Below is a small trained network, with its code and all its weights. Each question gives an input and a class and asks what happens when units are switched off, that is, made to give their printed mean instead of their output.

import numpy as np


def w(rows, s, z=0):
    codes = np.array(rows[::2]) - 128.0
    scale = np.full(codes.shape[1], s)
    scale[-1] = z or s
    return codes * scale


def f(y):
    return y / 2 * (1 + np.tanh(0.7978845608 * (y + 0.044715 * y**3)))


def log_softmax(a):
    a = a - a.max(-1, keepdims=True)
    return a - np.log(np.exp(a).sum(-1, keepdims=True))


def net(x, mask):
    res = np.array(x, float).reshape(1, 8) / 4 @ E
    y = f(res @ A[0][:, :-1].T + A[0][:, -1])
    res = res + np.where(mask, y, B[0][:, -1]) @ B[0][:, :-1]
    return log_softmax(res[-1] @ U[:, :-1].T + U[:, -1])


A, B = {}, {}
E = w([
[57,193,174,182,117,106,98,87,199],'x0',
[158,169,170,95,136,240,119,144,155],'x1',
[128,120,131,139,133,133,126,124,125],'x2',
[129,135,126,126,129,126,133,129,128],'x3',
[107,128,166,170,7,145,192,158,92],'x4',
[126,135,129,120,128,123,131,133,128],'x5',
[132,129,133,134,133,126,132,128,127],'x6',
[131,130,129,133,132,127,130,129,127],'x7',
],0.015)
A[0] = w([
[113,155,133,136,152,102,105,97,178,129],'n1',
[88,143,163,164,103,117,139,130,154,111],'n2',
[128,154,145,134,129,152,115,127,161,112],'n3',
[159,101,101,106,135,143,138,157,87,222],'n4',
[100,127,164,165,14,150,201,165,88,171],'n5',
[56,189,176,168,121,104,105,83,202,163],'n6',
[152,160,153,104,126,220,118,147,155,166],'n7',
[145,124,95,107,233,114,73,115,167,249],'n8',
[151,170,153,105,134,252,122,142,157,165],'n9',
[110,103,99,151,126,37,138,115,104,236],'n10',
],0.013,0.012)
B[0] = w([
[83,150,131,121,109,137,80,92,181,171],'n1',
[127,155,95,161,89,173,103,174,160,162],'n2',
[122,171,175,118,147,175,117,146,168,150],'n3',
[152,35,118,97,165,90,191,121,83,189],'n4',
[117,112,180,229,79,140,147,241,73,220],'n5',
[94,244,98,173,81,215,41,126,252,219],'n6',
[191,169,224,129,184,179,136,133,104,194],'n7',
[146,113,110,3,163,85,119,27,174,250],'n8',
[184,166,240,88,181,181,120,151,143,210],'n9',
[51,68,18,154,61,62,123,107,143,212],'n10',
],0.011,0.027)
U = w([
[127,51,43,81,156,31,152,76,94,255],'0',
[72,139,55,122,91,97,71,42,174,112],'1',
[78,32,108,166,100,54,181,181,37,178],'2',
[65,136,60,205,57,130,102,175,137,86],'3',
[194,95,161,62,222,116,179,85,105,126],'4',
[137,173,160,95,176,151,63,95,181,72],'5',
[184,111,193,152,157,137,182,175,2,140],'6',
[153,181,163,174,117,178,92,202,136,41],'7',
],0.0084,0.0035)

Each question gives the input, the list of numbers given to net, and the class t.
The units are the neurons (one row each of A and B). Each row of codes is followed by its name. A weight is (code - 128) times the scale printed after its matrix; where a second scale follows, it is the last column's (A, B and U).
mask holds one flag per neuron, in row order. A switched-off neuron (its flag False) gives its mean, the last column of its row in B, instead of its output. The means were averaged over made-up inputs and are rounded, as every weight is.
A unit's drop is (log p(t) with every unit on - log p(t) with that unit switched off) / (log p(t) with every unit on - log p(t) with every unit switched off).
unit that matters most: the unit with the biggest drop
top k neurons: the k neurons with the biggest drops, biggest first
drop of u: that unit's drop, to one decimal
input [2,8,-5,-6,1,2,-4,3], class 7: unit that matters most : n8
input [1,5,4,8,2,-8,1,-2], class 7: top 2 neurons : [n8, n4]
input [1,0,-1,-6,-2,1,-7,-6], class 1: top 2 neurons : [n9, n7]
input [-2,0,2,-3,1,-8,-1,3], class 2: top 4 neurons : [n8, n6, n9, n7]
input [3,0,1,1,4,5,6,-1], class 3: top 2 neurons : [n9, n7]
input [4,1,1,5,1,4,2,3], class 7: top 2 neurons : [n8, n10]
input [-3,-3,3,4,2,1,-8,2], class 2: top 2 neurons : [n8, n6]
input [2,0,1,-3,-2,2,5,-3], class 1: top 2 neurons : [n9, n7]
input [1,-4,-4,-8,-4,-7,0,-4], class 1: drop of n4 : 0.4
input [6,-1,8,-1,2,8,-4,1], class 3: drop of n8 : 0.1
input [1,-8,-3,-2,3,-5,-1,-5], class 3: drop of n8 : 0.1
input [-1,-7,8,5,-8,7,-6,-6], class 0: drop of n6 : 0.4
